[[  5  13  18  22   1  10]
 [ -4 -16   5 -18 -23  23]
 [  6  17  11  33   1   0]
 [ 15  12   1  -2   6  14]
 [-10 -20  11  11 -28  -6]]
:
[[-10 -20  11  11 -28  -6]
 [ -4 -16   5 -18 -23  23]
 [ 15  12   1  -2   6  14]
 [  5  13  18  22   1  10]
 [  6  17  11  33   1   0]]

[[ 10 -16 -26  10]
 [ 14 -10 -23   6]
 [ 14 -17 -30   6]
 [ 18 -13 -31   3]]
:
[[ 14 -17 -30   6]
 [ 10 -16 -26  10]
 [ 18 -13 -31   3]
 [ 14 -10 -23   6]]

[[ -5  12  13 -26  -2]
 [  4  -9  -7  14  -3]
 [ -2   5   5 -10  -1]
 [  3  -6  -3   5  -6]
 [  1  -1   0   0  -1]]
:
[[  4  -9  -7  14  -3]
 [  3  -6  -3   5  -6]
 [  1  -1   0   0  -1]
 [ -2   5   5 -10  -1]
 [ -5  12  13 -26  -2]]

[[-22  12 -12   2  21 -12  -8  11  -5 -16  11 -15  -1]
 [-12  -8  -7  19 -19  -8  -2  20  23 -11  22 -10  -6]
 [  0 -26  11 -18 -10  12  14 -10 -13   8  -1   8  16]
 [-12  17   5 -13  23   6   1 -12 -21   8 -16   6  13]]
:
[[  0 -26  11 -18 -10  12  14 -10 -13   8  -1   8  16]
 [-12  -8  -7  19 -19  -8  -2  20  23 -11  22 -10  -6]
 [-22  12 -12   2  21 -12  -8  11  -5 -16  11 -15  -1]
 [-12  17   5 -13  23   6   1 -12 -21   8 -16   6  13]]

[[-28   2  33 -33  11 -11]
 [ 20   1  -1  14   7   6]
 [ 24  -1  -1  15   9  10]
 [ 16 -13  -2  14  24  22]
 [ 17 -12 -19  29  18  19]]
:
[[ 16 -13  -2  14  24  22]
 [ 17 -12 -19  29  18  19]
 [ 24  -1  -1  15   9  10]
 [ 20   1  -1  14   7   6]
 [-28   2  33 -33  11 -11]]

[[-23 -22 -25  29  -7   6  32  -5  -4  11  -8 -11   5 -13  13]
 [-27 -30 -14  -5   8  22 -18   7  10  21  25   4  21   5   3]
 [-14 -13 -14 -20   9 -18  -2  11  11  -7 -16   8   0   8  19]
 [-18 -19 -13 -15  25 -12 -11  24  22 -13 -12  24 -14  23  20]]
:
[[-27 -30 -14  -5   8  22 -18   7  10  21  25   4  21   5   3]
 [-23 -22 -25  29  -7   6  32  -5  -4  11  -8 -11   5 -13  13]
 [-18 -19 -13 -15  25 -12 -11  24  22 -13 -12  24 -14  23  20]
 [-14 -13 -14 -20   9 -18  -2  11  11  -7 -16   8   0   8  19]]

[[ 15  15   2   2   0   6   6 -17 -11 -33]
 [ 12 -16   9   0 -10 -16  23 -14  20   8]]
:
[[ 12 -16   9   0 -10 -16  23 -14  20   8]
 [ 15  15   2   2   0   6   6 -17 -11 -33]]

[[ -2  -4  -4  -4  -3  -1   2   6   5   8  11  14]
 [ -5  -7  -9 -11 -10  -9  -5 -11   1   7  14  17]
 [ -7 -10 -14 -19 -24 -27 -30   0 -29 -26 -19 -11]
 [ -1   1   3   2  -3  -7 -10  -8  -8  -3   2   6]
 [-17 -13  -8  -3   0   1   1  -1   1   1   0   1]]
:
[[-17 -13  -8  -3   0   1   1  -1   1   1   0   1]
 [ -7 -10 -14 -19 -24 -27 -30   0 -29 -26 -19 -11]
 [ -5  -7  -9 -11 -10  -9  -5 -11   1   7  14  17]
 [ -2  -4  -4  -4  -3  -1   2   6   5   8  11  14]
 [ -1   1   3   2  -3  -7 -10  -8  -8  -3   2   6]]
